Below are the code and all the weights of a small trained network. Each question names an input and a class and asks about switching units off, where a switched-off unit gives its printed mean instead of its output.

import numpy as np


def w(rows, s, z=0):
    codes = np.array(rows[::2]) - 128.0
    scale = np.full(codes.shape[1], s)
    scale[-1] = z or s
    return codes * scale


def f(y):
    return y / 2 * (1 + np.tanh(0.7978845608 * (y + 0.044715 * y**3)))


def log_softmax(a):
    a = a - a.max(-1, keepdims=True)
    return a - np.log(np.exp(a).sum(-1, keepdims=True))


def net(x, mask):
    res = np.array(x, float).reshape(1, 6) / 4 @ E
    y = f(res @ A[0][:, :-1].T + A[0][:, -1])
    res = res + np.where(mask, y, B[0][:, -1]) @ B[0][:, :-1]
    return log_softmax(res[-1] @ U[:, :-1].T + U[:, -1])


A, B = {}, {}
E = w([
[152,173,143,91,177,22,98,49,221,122,129],'x0',
[155,51,181,182,40,73,40,184,96,42,105],'x1',
[155,197,199,149,206,124,146,87,178,14,180],'x2',
[116,112,108,116,185,105,131,100,74,84,45],'x3',
[78,96,161,2,131,109,200,146,4,105,186],'x4',
[140,157,79,175,180,122,180,227,215,139,30],'x5',
],0.0073)
A[0] = w([
[105,176,192,144,159,141,224,171,149,111,201,252],'neuron 0',
[121,190,109,174,153,179,117,98,180,240,161,222],'neuron 1',
[158,186,118,134,207,80,65,43,187,68,99,210],'neuron 2',
[152,86,148,124,50,101,58,130,164,183,143,191],'neuron 3',
[149,80,94,211,106,174,73,254,124,135,99,207],'neuron 4',
[154,138,40,144,204,107,221,194,199,162,43,146],'neuron 5',
[159,144,178,57,186,65,174,170,128,30,104,92],'neuron 6',
[121,171,140,82,242,147,221,105,81,100,99,214],'neuron 7',
],0.0073,0.0035)
B[0] = w([
[164,151,95,124,124,51,72,58,185,73,46,216],'neuron 0',
[106,220,56,38,155,59,176,72,142,97,99,223],'neuron 1',
[20,131,186,174,111,170,53,100,242,132,101,239],'neuron 2',
[153,115,115,76,129,104,118,137,92,92,28,190],'neuron 3',
[138,124,168,136,104,45,97,142,75,53,39,255],'neuron 4',
[53,135,83,63,110,130,197,84,35,153,216,246],'neuron 5',
[96,190,99,155,147,99,77,86,189,220,174,184],'neuron 6',
[98,146,30,77,113,75,254,106,130,141,204,219],'neuron 7',
],0.008,0.0099)
U = w([
[82,141,193,227,156,148,81,107,224,125,118,62],'0',
[62,43,133,93,83,146,180,122,4,131,176,223],'1',
[110,216,63,104,163,120,164,66,180,143,160,155],'2',
[158,94,159,156,94,108,79,130,142,64,47,252],'3',
[159,80,134,133,191,219,141,186,178,136,173,23],'4',
[170,94,188,127,113,172,107,79,103,109,255,26],'5',
[177,98,134,167,157,220,138,192,182,169,183,25],'6',
],0.0093,0.0039)

Each question gives the input, the list of numbers given to net, and the class t.
The units are the neurons (one row each of A and B). Each row of codes is followed by its name. A weight is (code - 128) times the scale printed after its matrix; where a second scale follows, it is the last column's (A, B and U).
mask holds one flag per neuron, in row order. A switched-off neuron (its flag False) gives its mean, the last column of its row in B, instead of its output. The means were averaged over made-up inputs and are rounded, as every weight is.
A unit's drop is (log p(t) with every unit on - log p(t) with that unit switched off) / (log p(t) with every unit on - log p(t) with every unit switched off).
The circuit of an input: a set's keep is (log p(t) with only the set's units on - log p(t) with every unit switched off) / (log p(t) with every unit on - log p(t) with every unit switched off). Starting from all 8 units, units are removed one at a time, each time the one whose removal leaves the highest keep (on an exact tie, the one counted first), for as long as the keep stays at least 0.8.
circuit, biggest first: the units of the circuit, biggest drop first
most important unit: the unit with the biggest drop
top k neurons: the k neurons with the biggest drops, biggest first
drop of u: that unit's drop, to one decimal
input [3,-1,-2,5,-2,-2], class 0: top neuron -> [neuron 5]
input [-2,1,3,-2,-1,-6], class 5: top 2 neurons -> [neuron 4; neuron 2]
input [3,1,-1,-5,-2,-7], class 3: circuit, biggest first -> [neuron 5; neuron 3]
input [-3,1,3,-4,3,-1], class 5: top 2 neurons -> [neuron 4; neuron 1]
input [-3,7,0,1,3,0], class 3: top 3 neurons -> [neuron 5; neuron 7; neuron 4]
input [2,-1,-4,7,-2,4], class 1: circuit, biggest first -> [neuron 5; neuron 0]
input [-3,-3,-1,8,0,0], class 1: circuit, biggest first -> [neuron 1; neuron 0]
input [1,5,4,2,-4,-3], class 0: top 2 neurons -> [neuron 2; neuron 4]
input [6,4,-2,6,0,3], class 0: top 2 neurons -> [neuron 2; neuron 1]
input [-7,8,6,-4,6,-6], class 5: circuit, biggest first -> [neuron 4; neuron 5; neuron 7]
input [3,2,0,4,-4,6], class 0: top 3 neurons -> [neuron 2; neuron 7; neuron 1]
input [-3,4,-5,-8,-3,-8], class 3: top 2 neurons -> [neuron 5; neuron 3]
input [-4,1,0,-3,1,6], class 1: top 2 neurons -> [neuron 5; neuron 2]
input [-5,3,5,-7,-4,6], class 3: circuit, biggest first -> [neuron 4]
input [-2,1,8,-6,7,-8], class 2: top 2 neurons -> [neuron 0; neuron 6]
input [4,6,7,4,5,2], class 0: top 2 neurons -> [neuron 2; neuron 5]
input [-7,-2,1,-1,-5,-2], class 3: top 2 neurons -> [neuron 5; neuron 7]
input [-7,-8,-3,8,5,8], class 1: drop of neuron 5 -> 1.2
input [8,8,3,-1,-4,-5], class 0: drop of neuron 2 -> 0.8
input [-4,-2,-2,7,-6,-2], class 3: most important unit -> neuron 7
input [-7,0,5,-3,6,1], class 2: drop of neuron 0 -> 0.8
